Here is a tiny trained network, its code and every weight. The questions are about switching its units off for an input and a target symbol, where a switched-off unit gives its printed mean instead of its output.

import numpy as np


def w(rows, s, z=0):
    codes = np.array(rows[::2]) - 128.0
    scale = np.full(codes.shape[1], s)
    scale[-1] = z or s
    return codes * scale


def f(y):
    return np.maximum(y, 0)


def softmax(a):
    e = np.exp(a - a.max(-1, keepdims=True))
    return e / e.sum(-1, keepdims=True)


def log_softmax(a):
    a = a - a.max(-1, keepdims=True)
    return a - np.log(np.exp(a).sum(-1, keepdims=True))


def net(x, mask):
    ids = ['ΘΛαζημπτφω'.index(c) for c in x.split()]
    T = len(ids)
    res = E[ids] + P[:T]
    q, k, v = (res @ M[0].T for M in (Q, K, V))
    z = softmax(np.where(np.tri(T) > 0, q @ k.T / 2**0.5, -1e9)) @ v
    res = res + np.where(mask[0], z, O[0][:, -1]) @ O[0][:, :-1]
    y = f(res @ A[0][:, :-1].T + A[0][:, -1])
    res = res + np.where(mask[1:17], y, B[0][:, -1]) @ B[0][:, :-1]
    return log_softmax(res[-1] @ U[:, :-1].T + U[:, -1])


Q, K, V, O, A, B = {}, {}, {}, {}, {}, {}
E = w([
[103,194,115],'Θ',
[105,131,124],'Λ',
[40,177,138],'α',
[107,19,203],'ζ',
[170,155,108],'η',
[5,80,169],'μ',
[163,72,187],'π',
[207,123,148],'τ',
[130,169,121],'φ',
[128,109,105],'ω',
],0.016)
P = w([
[133,148,141],'0',
[206,130,181],'1',
[125,109,92],'2',
[80,162,165],'3',
[154,109,238],'4',
[76,200,58],'5',
[132,100,254],'6',
],0.0098)
Q[0] = w([
[123,169,2],'h1',
[179,194,213],'h1',
],0.0047)
K[0] = w([
[167,73,255],'h1',
[48,115,135],'h1',
],0.0093)
V[0] = w([
[74,48,172],'h1',
[4,186,54],'h1',
],0.014)
O[0] = w([
[130,7,88,254],'h1',
[96,170,46,97],'h1',
],0.013,0.0012)
A[0] = w([
[83,136,73,119],'n1',
[145,102,118,45],'n2',
[152,194,144,15],'n3',
[166,141,87,95],'n4',
[147,178,196,250],'n5',
[104,99,137,159],'n6',
[102,35,59,177],'n7',
[60,170,171,184],'n8',
[112,155,123,72],'n9',
[200,249,107,92],'n10',
[170,106,56,96],'n11',
[184,100,122,190],'n12',
[98,162,161,180],'n13',
[52,126,116,247],'n14',
[162,149,69,25],'n15',
[171,136,126,253],'n16',
],0.014,0.0027)
B[0] = w([
[161,160,111,196],'n1',
[165,87,112,149],'n2',
[99,83,96,177],'n3',
[138,189,57,146],'n4',
[65,80,106,254],'n5',
[197,181,152,181],'n6',
[147,225,165,235],'n7',
[161,102,95,224],'n8',
[64,114,98,155],'n9',
[107,66,55,228],'n10',
[92,184,254,159],'n11',
[114,208,123,200],'n12',
[125,52,185,195],'n13',
[208,109,148,222],'n14',
[192,120,122,152],'n15',
[54,116,163,181],'n16',
],0.0064,0.0085)
U = w([
[170,55,23,102],'Θ',
[164,107,61,96],'Λ',
[215,136,19,254],'α',
[253,99,80,55],'ζ',
[115,59,64,37],'η',
[156,211,107,64],'μ',
[202,62,87,94],'π',
[46,109,135,202],'τ',
[81,109,66,98],'φ',
[80,154,99,167],'ω',
],0.0079,0.0031)

Each question gives the input, a string of symbols that net reads in full, and the target symbol t.
The units are the heads (2 rows each of Q, K, V and O) and the neurons (one row each of A and B). Each row of codes is followed by its name. A weight is (code - 128) times the scale printed after its matrix; where a second scale follows, it is the last column's (O, A, B and U).
mask holds one flag per unit, heads first, then neurons. A switched-off unit (its flag False) gives its mean, the last column of its rows in O or B, instead of its output. The means were averaged over made-up inputs and are rounded, as every weight is.
A unit's drop is (log p(t) with every unit on - log p(t) with that unit switched off) / (log p(t) with every unit on - log p(t) with every unit switched off).
The circuit of an input: a set's keep is (log p(t) with only the set's units on - log p(t) with every unit switched off) / (log p(t) with every unit on - log p(t) with every unit switched off). Starting from the 12 units with the biggest drops (on a tie, the unit counted first), units are removed one at a time, each time the one whose removal leaves the highest keep (on an exact tie, the one counted first), for as long as the keep stays at least 0.8.
circuit, biggest first: the units of the circuit, biggest drop first
unit that matters most: the unit with the biggest drop
top k neurons: the k neurons with the biggest drops, biggest first
drop when u is switched off: that unit's drop, to one decimal
input ζ μ α, target μ: unit that matters most => n7
input α α Θ, target α: circuit, biggest first => [h1, n1, n15]
input α μ Θ, target μ: top 3 neurons => [n11, n7, n10]
input π τ τ π τ π, target τ: circuit, biggest first => [h1, n14, n5, n8]
input τ τ Λ, target τ: circuit, biggest first => [h1, n5, n14]
input ζ Λ ζ, target ζ: circuit, biggest first => [h1, n6, n7]
input α μ μ τ α α, target α: top 2 neurons => [n14, n1]
input α π μ τ, target μ: top 4 neurons => [n11, n7, n10, n5]
input α μ α μ η, target μ: top 3 neurons => [n11, n7, n10]
input μ μ Λ, target μ: top 2 neurons => [n7, n11]
input ζ α μ μ τ α ζ, target α: top 2 neurons => [n14, n1]
input φ π π τ τ, target τ: top 2 neurons => [n5, n16]
input α Λ ω Λ φ α ω, target α: drop when n8 is switched off => 0.0
input π ζ τ τ π, target τ: drop when n4 is switched off => 0.0
input ζ π τ φ ω Θ τ, target Θ: drop when n15 is switched off => 0.1
input ω ω μ α τ μ τ, target μ: top neuron => [n11]
